Small tables with named rows and columns. After each table, cells are looked up by row and column.

nuzona:
         sadode  zeti   sug  kinon  meri  dufaden  satirag
safipun    52.3  30.8  22.0   63.1  71.4     51.4     61.5
livipap    49.5  39.3  41.1   67.2  51.1     71.4     67.5
sovekes    52.1  24.1  25.9   42.9  82.3     55.6     51.4

meri of sovekes: 82.3
sadode of sovekes: 52.1
dufaden of livipap: 71.4
satirag of livipap: 67.5
kinon of safipun: 63.1
satirag of safipun: 61.5
sug of livipap: 41.1
meri of livipap: 51.1
zeti of livipap: 39.3
sadode of livipap: 49.5
zeti of sovekes: 24.1
satirag of sovekes: 51.4
sadode of safipun: 52.3
sug of sovekes: 25.9
kinon of sovekes: 42.9
meri of safipun: 71.4
dufaden of sovekes: 55.6

Table zik
,mirufo,sagarun
vof,6.35,5.83
deg,6.46,6.26
dibemu,5.09,4.63
fut,6.70,6.31
sogofu,2.45,5.22
zamu,5.20,5.62
guv,6.23,5.64
kig,6.28,6.07
seze,6.85,7.03
zezab,5.78,8.34

What is the mirufo of guv in zik? 6.23
What is the sagarun of deg in zik? 6.26
What is the sagarun of guv in zik? 5.64
What is the sagarun of vof in zik? 5.83
What is the mirufo of vof in zik? 6.35
What is the mirufo of fut in zik? 6.70
What is the mirufo of deg in zik? 6.46
What is the sagarun of kig in zik? 6.07
What is the mirufo of zezab in zik? 5.78
What is the sagarun of zezab in zik? 8.34
What is the sagarun of seze in zik? 7.03
What is the mirufo of zamu in zik? 5.20
What is the mirufo of kig in zik? 6.28

kep =
         tomodon  gazako  rep  dur  besasin  bamiru  tolevi
movev        106     114  111  105      104     116     111
ker           72      81   61   70      147      82      90
fuli         113     118  116  113       95     118     115
vitazu       107      96  105  109      108      94      97
labe          85     170   95   82       71     170     167
riku          75      45   66   74      182      52      56
zete          69     191   78   62       65     192     193
bopu         118      95  116  124      113      94      97
taza          68     125   62   63      113     126     135
duti         111     108  115  111      103     111     107
vologam      108     102  102  105      105     100     103
toge          62     211   74   54       57     212     212
lozor        189      85  190  192       65      81      70
buzov        155      90  151  159       94      87      85

vitazu, besasin -> 108
duti, besasin -> 103
movev, bamiru -> 116
vologam, dur -> 105
toge, gazako -> 211
riku, bamiru -> 52
ker, tomodon -> 72
riku, tolevi -> 56
fuli, tomodon -> 113
bopu, tomodon -> 118
toge, rep -> 74
Row with the largest tomodon: lozor

pebeg =
	let	rusobes	pozov	mefato	zapo	lif	sesifab	lurutur	zafeper	zofena
nemigo	7052	6870	4164	4530	1493	2670	5718	1332	6817	3695
zevuri	5020	4656	7426	6805	1841	7594	4109	6314	4187	5948
tis	5276	2148	4094	4681	6756	4451	6711	1180	8013	1457
gaz	5912	1506	2071	2664	2164	1605	5116	2928	2815	8037
pitufen	5319	3582	5966	3596	6519	7550	7068	5930	4637	1186
fumer	7994	1708	2862	5696	2479	4482	6220	7649	1149	1505
ganose	6090	6000	6119	1929	7080	3381	2032	2773	3087	5964
tup	4058	6159	4071	4234	2905	5423	3727	3503	6051	3163

zevuri, zofena: 5948
gaz, zafeper: 2815
zevuri, let: 5020
tis, lif: 4451
gaz, sesifab: 5116
nemigo, zafeper: 6817
nemigo, lif: 2670
zevuri, pozov: 7426
gaz, mefato: 2664
nemigo, mefato: 4530
tis, pozov: 4094
tis, sesifab: 6711
nemigo, zofena: 3695
fumer, pozov: 2862
gaz, pozov: 2071
ganose, zapo: 7080
tup, let: 4058
Row with the largest zafeper: tis

pul
fields: rezom, fal, sozelo, buz, fepas
dagepu: [5.59, 1.39, 4.93, 2.36, 7.19]
tavurar: [4.83, 2.10, 4.88, 3.61, 6.82]
lus: [4.30, 2.90, 4.47, 3.93, 5.70]
tanis: [4.39, 5.20, 5.49, 5.56, 3.06]
doto: [4.95, 7.82, 8.50, 8.04, 2.68]
divek: [3.65, 4.10, 3.33, 3.67, 2.82]
zotan: [5.47, 6.83, 8.73, 7.35, 3.93]
sif: [1.69, 4.75, 0.62, 3.12, 0.63]
malasa: [4.49, 5.77, 6.28, 5.71, 3.29]
mapano: [3.93, 3.81, 3.88, 3.86, 3.87]
lavike: [5.59, 1.56, 4.85, 2.54, 6.77]
dol: [4.98, 7.73, 8.39, 7.79, 2.67]

fal of lus is 2.90
fepas of divek is 2.82
rezom of lavike is 5.59
sozelo of divek is 3.33
fal of mapano is 3.81
fepas of lus is 5.70
buz of zotan is 7.35
fal of malasa is 5.77
rezom of malasa is 4.49
fepas of tanis is 3.06
fepas of malasa is 3.29
buz of divek is 3.67
sozelo of malasa is 6.28
fal of sif is 4.75
rezom of doto is 4.95
sozelo of dol is 8.39
buz of lavike is 2.54
sozelo of tanis is 5.49
sozelo of dagepu is 4.93
fepas of tavurar is 6.82
Which row has the largest fal? doto

totifur:
	sig	vifu	zul	gagimeg	kaze	kugokun	nekivum
tose	0.5	0.4	0.6	0.5	0.5	0.4	0.4
figigo	0.5	0.6	0.5	0.5	0.5	0.2	0.3
lozuro	0.5	0.4	0.6	0.6	0.5	0.4	0.3
vofem	0.5	0.5	0.5	0.5	0.5	0.2	0.2
bab	0.5	0.7	0.5	0.6	0.6	0.6	0.6
lugebir	0.5	0.5	0.5	0.5	0.5	0.2	0.2
zazomo	0.5	0.5	0.5	0.6	0.5	0.8	0.8
fuvule	0.5	0.7	0.5	0.5	0.5	0.3	0.3
mig	0.5	0.4	0.6	0.5	0.5	0.4	0.4
zud	0.5	0.7	0.5	0.5	0.5	0.4	0.4
vef	0.5	0.4	0.5	0.5	0.5	0.3	0.3
dip	0.5	0.6	0.5	0.5	0.5	0.3	0.3
leru	0.5	0.5	0.5	0.6	0.5	0.8	0.8
ruve	0.5	0.5	0.5	0.5	0.5	0.8	0.8

What is the kugokun of fuvule in totifur?
0.3
What is the kugokun of figigo in totifur?
0.2
What is the vifu of ruve in totifur?
0.5
What is the gagimeg of figigo in totifur?
0.5
What is the vifu of zud in totifur?
0.7
What is the zul of ruve in totifur?
0.5
What is the nekivum of dip in totifur?
0.3
What is the kugokun of mig in totifur?
0.4
What is the vifu of lugebir in totifur?
0.5
What is the zul of vofem in totifur?
0.5
What is the gagimeg of zud in totifur?
0.5
What is the kaze of vofem in totifur?
0.5
What is the sig of tose in totifur?
0.5
What is the gagimeg of lozuro in totifur?
0.6
What is the sig of lugebir in totifur?
0.5
What is the nekivum of zazomo in totifur?
0.8
What is the kaze of leru in totifur?
0.5
What is the vifu of vofem in totifur?
0.5
What is the nekivum of zud in totifur?
0.4

lazav:
	kam	mon	bebed	guzet	kub	bim
tus	53	72	26	26	-33	75
tofol	16	14	16	46	32	-32
mutu	31	-16	-11	7	48	19
kar	-21	3	6	-3	28	11
deta	20	-16	21	46	28	31
rud	16	2	-10	26	49	-57
kefu	16	19	25	24	39	21
moru	-4	76	4	21	-5	20

What is the bebed of kefu in lazav?
25
What is the mon of tus in lazav?
72
What is the bim of deta in lazav?
31
What is the bebed of mutu in lazav?
-11
What is the kub of kefu in lazav?
39
What is the kam of moru in lazav?
-4
What is the bebed of kar in lazav?
6
What is the mon of kar in lazav?
3
What is the mon of tofol in lazav?
14
What is the mon of mutu in lazav?
-16
What is the kub of mutu in lazav?
48
What is the guzet of tus in lazav?
26
What is the bim of rud in lazav?
-57

doki:
|  | naz | kur | kelevov | bitigon |
|---|---|---|---|---|
| befi | 46 | 123 | 94 | 184 |
| zedonib | 128 | 107 | 223 | 84 |
| lum | 119 | 100 | 146 | 115 |
| vit | 107 | 122 | 32 | 58 |
| niked | 183 | 235 | 143 | 153 |
| der | 218 | 124 | 138 | 87 |
| lodiboz | 104 | 55 | 168 | 59 |
| nas | 30 | 164 | 139 | 86 |
| dagumip | 95 | 210 | 195 | 126 |
| fonas | 107 | 235 | 221 | 214 |
| rik | 67 | 158 | 211 | 185 |
| desulaf | 156 | 109 | 234 | 99 |

What is the naz of niked in doki? 183
What is the kelevov of desulaf in doki? 234
What is the kur of dagumip in doki? 210
What is the kelevov of niked in doki? 143
What is the kelevov of lodiboz in doki? 168
What is the naz of lodiboz in doki? 104
What is the naz of nas in doki? 30
What is the bitigon of vit in doki? 58
What is the naz of vit in doki? 107
What is the kelevov of der in doki? 138
What is the bitigon of fonas in doki? 214
What is the bitigon of nas in doki? 86
What is the naz of desulaf in doki? 156
What is the bitigon of desulaf in doki? 99
What is the kur of zedonib in doki? 107

tez:
|  | kisit | das | pok | bisuvek | gufi |
|---|---|---|---|---|---|
| sula | 18.045 | -28.893 | -9.361 | -23.266 | 33.476 |
| vabifu | 1.966 | 19.246 | -18.463 | -8.978 | -36.215 |
| mota | -5.609 | 8.137 | -24.570 | -3.104 | -13.699 |
| bon | -14.059 | -8.905 | -33.498 | -31.412 | 15.195 |
| nen | -17.638 | -1.251 | -52.000 | -23.553 | -22.647 |
| ruboku | 52.093 | -9.695 | 48.828 | -18.132 | 41.581 |
| zap | 29.116 | 47.572 | 50.623 | 43.176 | -14.212 |
| sufile | 33.706 | -47.662 | -1.314 | -22.100 | 52.094 |
| muvumi | 34.597 | 8.593 | 49.722 | 15.316 | 45.930 |
| surup | 22.680 | -8.508 | 33.358 | 12.609 | 58.137 |

muvumi, bisuvek => 15.316
zap, pok => 50.623
nen, kisit => -17.638
sula, kisit => 18.045
ruboku, das => -9.695
sufile, kisit => 33.706
ruboku, bisuvek => -18.132
bon, das => -8.905
Row with the largest das: zap

